Below are the code and all the weights of a small trained network. Each question names an input and a class and asks about switching units off, where a switched-off unit gives its printed mean instead of its output.

import numpy as np


def w(rows, s, z=0):
    codes = np.array(rows[::2]) - 128.0
    scale = np.full(codes.shape[1], s)
    scale[-1] = z or s
    return codes * scale


def f(y):
    return y / 2 * (1 + np.tanh(0.7978845608 * (y + 0.044715 * y**3)))


def log_softmax(a):
    a = a - a.max(-1, keepdims=True)
    return a - np.log(np.exp(a).sum(-1, keepdims=True))


def net(x, mask):
    res = np.array(x, float).reshape(1, 4) / 4 @ E
    y = f(res @ A[0][:, :-1].T + A[0][:, -1])
    res = res + np.where(mask, y, B[0][:, -1]) @ B[0][:, :-1]
    return log_softmax(res[-1] @ U[:, :-1].T + U[:, -1])


A, B = {}, {}
E = w([
[131,114,98,129,123],'x0',
[104,49,220,165,254],'x1',
[21,34,184,235,33],'x2',
[216,209,216,180,86],'x3',
],0.0051)
A[0] = w([
[206,222,199,183,84,124],'neuron 1',
[130,214,76,73,27,156],'neuron 2',
[41,77,174,215,75,141],'neuron 3',
[121,200,12,62,26,225],'neuron 4',
[119,44,113,113,230,255],'neuron 5',
[81,52,166,148,244,232],'neuron 6',
[118,104,198,186,225,243],'neuron 7',
[225,213,141,121,29,187],'neuron 8',
[19,53,151,210,15,86],'neuron 9',
[133,62,212,126,229,235],'neuron 10',
[108,110,185,203,33,96],'neuron 11',
[206,171,57,22,233,109],'neuron 12',
[200,160,196,155,81,58],'neuron 13',
[210,199,101,76,187,22],'neuron 14',
[197,206,207,182,86,88],'neuron 15',
[149,153,18,83,46,237],'neuron 16',
[89,175,131,199,43,101],'neuron 17',
[40,62,166,208,28,83],'neuron 18',
[203,169,78,26,205,71],'neuron 19',
[204,212,91,2,189,118],'neuron 20',
[57,44,140,251,35,99],'neuron 21',
],0.0058,0.0037)
B[0] = w([
[32,15,115,96,30,186],'neuron 1',
[88,37,204,230,46,203],'neuron 2',
[240,152,228,100,157,197],'neuron 3',
[122,106,236,253,26,253],'neuron 4',
[85,31,188,191,2,236],'neuron 5',
[96,46,205,207,5,234],'neuron 6',
[93,136,218,221,20,221],'neuron 7',
[85,21,183,187,40,225],'neuron 8',
[248,44,223,54,205,210],'neuron 9',
[81,77,200,235,10,228],'neuron 10',
[181,38,218,61,119,162],'neuron 11',
[230,32,240,62,90,236],'neuron 12',
[29,83,39,22,111,137],'neuron 13',
[188,56,128,12,237,168],'neuron 14',
[13,56,30,31,59,165],'neuron 15',
[112,166,240,239,32,235],'neuron 16',
[183,55,223,109,105,151],'neuron 17',
[248,63,215,41,205,194],'neuron 18',
[220,41,242,41,184,201],'neuron 19',
[245,64,236,88,129,240],'neuron 20',
[243,157,224,16,220,207],'neuron 21',
],0.0045,0.0049)
U = w([
[250,83,194,59,191,119],'0',
[78,114,186,247,52,91],'1',
[133,153,171,213,102,252],'2',
[57,35,121,113,71,197],'3',
[76,221,89,205,176,178],'4',
[9,241,35,37,247,3],'5',
[14,220,15,7,245,3],'6',
[46,211,10,9,255,3],'7',
],0.0047,0.004)

Each question gives the input, the list of numbers given to net, and the class t.
The units are the neurons (one row each of A and B). Each row of codes is followed by its name. A weight is (code - 128) times the scale printed after its matrix; where a second scale follows, it is the last column's (A, B and U).
mask holds one flag per neuron, in row order. A switched-off neuron (its flag False) gives its mean, the last column of its row in B, instead of its output. The means were averaged over made-up inputs and are rounded, as every weight is.
A unit's drop is (log p(t) with every unit on - log p(t) with that unit switched off) / (log p(t) with every unit on - log p(t) with every unit switched off).
The circuit of an input: a set's keep is (log p(t) with only the set's units on - log p(t) with every unit switched off) / (log p(t) with every unit on - log p(t) with every unit switched off). Starting from the 12 units with the biggest drops (on a tie, the unit counted first), units are removed one at a time, each time the one whose removal leaves the highest keep (on an exact tie, the one counted first), for as long as the keep stays at least 0.8.
circuit, biggest first: the units of the circuit, biggest drop first
most important unit: the unit with the biggest drop
top k neurons: the k neurons with the biggest drops, biggest first
drop of u: that unit's drop, to one decimal
input [-6,8,8,7], class 0: circuit, biggest first : [neuron 21; neuron 18]
input [1,-8,-1,-6], class 1: circuit, biggest first : [neuron 4; neuron 16]
input [-5,8,-6,-4], class 1: most important unit : neuron 10
input [7,-8,-6,5], class 1: circuit, biggest first : [neuron 4; neuron 2]
input [-7,7,-5,-5], class 1: circuit, biggest first : [neuron 10; neuron 6]
input [-1,-2,2,7], class 3: circuit, biggest first : [neuron 15; neuron 1; neuron 13]
input [3,0,-6,8], class 3: circuit, biggest first : [neuron 1; neuron 15]
input [6,6,7,-4], class 0: top 3 neurons : [neuron 21; neuron 9; neuron 18]
input [-5,-8,8,4], class 0: drop of neuron 18 : 0.2
input [6,6,6,-1], class 0: drop of neuron 8 : 0.1
input [6,7,-5,-3], class 1: drop of neuron 13 : 0.0
